Here is a tiny trained network, its code and every weight. The questions are about switching its units off for an input and a class, where a switched-off unit gives its printed mean instead of its output.

import numpy as np


def w(rows, s, z=0):
    codes = np.array(rows[::2]) - 128.0
    scale = np.full(codes.shape[1], s)
    scale[-1] = z or s
    return codes * scale


def f(y):
    return y / 2 * (1 + np.tanh(0.7978845608 * (y + 0.044715 * y**3)))


def log_softmax(a):
    a = a - a.max(-1, keepdims=True)
    return a - np.log(np.exp(a).sum(-1, keepdims=True))


def net(x, mask):
    res = np.array(x, float).reshape(1, 3) / 4 @ E
    y = f(res @ A[0][:, :-1].T + A[0][:, -1])
    res = res + np.where(mask, y, B[0][:, -1]) @ B[0][:, :-1]
    return log_softmax(res[-1] @ U[:, :-1].T + U[:, -1])


A, B = {}, {}
E = w([
[175,86,187,183,46,63,142],'x0',
[230,223,94,78,129,158,46],'x1',
[92,1,131,91,113,203,34],'x2',
],0.0092)
A[0] = w([
[128,136,130,138,135,127,133,94],'N1',
[79,123,104,106,169,168,130,153],'N2',
[132,249,119,118,147,115,172,152],'N3',
[130,116,127,91,122,114,156,73],'N4',
[152,111,120,139,105,101,100,121],'N5',
[122,212,111,119,123,152,111,116],'N6',
[123,107,113,117,128,145,76,66],'N7',
[67,99,118,125,168,152,170,74],'N8',
[123,114,122,126,114,151,104,3],'N9',
[142,101,136,114,141,143,113,34],'N10',
[144,153,108,133,143,109,136,83],'N11',
[132,163,129,132,127,134,114,107],'N12',
[155,102,125,137,124,115,121,86],'N13',
[151,123,157,142,82,90,148,130],'N14',
[116,124,106,144,123,120,94,18],'N15',
[143,112,137,137,123,97,144,91],'N16',
[141,209,124,109,168,147,105,134],'N17',
[143,102,126,101,122,172,18,142],'N18',
[99,138,147,113,161,141,136,49],'N19',
[127,109,122,115,139,144,68,113],'N20',
[138,116,129,134,120,155,118,146],'N21',
[137,138,113,135,136,113,106,139],'N22',
[147,181,132,144,155,126,142,158],'N23',
],0.021,0.0044)
B[0] = w([
[122,148,138,136,124,133,123,128],'N1',
[133,117,168,144,212,223,204,210],'N2',
[135,243,84,98,105,139,66,251],'N3',
[119,134,121,141,130,124,128,127],'N4',
[138,107,153,102,129,134,209,153],'N5',
[131,137,166,50,190,88,169,198],'N6',
[137,63,96,122,91,153,73,180],'N7',
[39,138,93,148,168,70,67,206],'N8',
[157,113,102,148,142,104,103,148],'N9',
[154,125,143,152,136,99,80,149],'N10',
[138,183,141,118,167,96,136,155],'N11',
[105,98,128,77,74,129,126,149],'N12',
[140,96,124,121,115,116,163,140],'N13',
[143,124,138,182,68,131,164,179],'N14',
[171,157,114,160,208,77,166,129],'N15',
[129,126,133,164,102,123,136,148],'N16',
[97,62,116,8,101,110,123,216],'N17',
[253,96,136,195,210,133,73,253],'N18',
[112,169,208,145,159,163,152,147],'N19',
[169,103,90,155,140,145,85,190],'N20',
[145,86,121,112,105,116,112,150],'N21',
[124,116,136,96,97,138,136,140],'N22',
[131,194,124,107,135,123,120,186],'N23',
],0.033,0.017)
U = w([
[208,101,147,51,79,159,164,49],'0',
[165,23,123,128,178,204,91,253],'1',
[10,110,111,151,178,184,122,21],'2',
[140,73,162,198,22,126,226,66],'3',
[50,57,108,220,60,79,153,125],'4',
[90,196,92,165,51,124,154,57],'5',
[137,158,103,2,117,170,115,169],'6',
],0.0077,0.0035)

Each question gives the input, the list of numbers given to net, and the class t.
The units are the neurons (one row each of A and B). Each row of codes is followed by its name. A weight is (code - 128) times the scale printed after its matrix; where a second scale follows, it is the last column's (A, B and U).
mask holds one flag per neuron, in row order. A switched-off neuron (its flag False) gives its mean, the last column of its row in B, instead of its output. The means were averaged over made-up inputs and are rounded, as every weight is.
A unit's drop is (log p(t) with every unit on - log p(t) with that unit switched off) / (log p(t) with every unit on - log p(t) with every unit switched off).
The circuit of an input: a set's keep is (log p(t) with only the set's units on - log p(t) with every unit switched off) / (log p(t) with every unit on - log p(t) with every unit switched off). Starting from the 12 units with the biggest drops (on a tie, the unit counted first), units are removed one at a time, each time the one whose removal leaves the highest keep (on an exact tie, the one counted first), for as long as the keep stays at least 0.8.
units of the circuit, in order: the units of the circuit, biggest drop first
unit that matters most: the unit with the biggest drop
top k neurons: the k neurons with the biggest drops, biggest first
drop when u is switched off: that unit's drop, to one decimal
input [-5,-4,3], class 2: units of the circuit, in order	N8
input [7,4,-3], class 5: top 2 neurons	N14, N18
input [3,1,-2], class 5: top 2 neurons	N17, N18
input [1,-1,-2], class 5: top 2 neurons	N17, N18
input [-5,-5,4], class 2: top 2 neurons	N8, N18
input [-1,-4,-2], class 2: top 2 neurons	N18, N3
input [3,-2,-1], class 3: top 2 neurons	N3, N8
input [8,4,3], class 3: top 2 neurons	N14, N5
input [3,6,0], class 6: top 2 neurons	N2, N17
input [-6,0,0], class 6: top 2 neurons	N18, N17
input [-3,-4,2], class 2: drop when N18 is switched off	0.2
input [8,-4,-8], class 5: drop when N3 is switched off	0.2
input [7,-8,-6], class 3: drop when N14 is switched off	0.1
input [1,-7,-2], class 4: unit that matters most	N3
input [2,0,1], class 3: drop when N18 is switched off	0.3
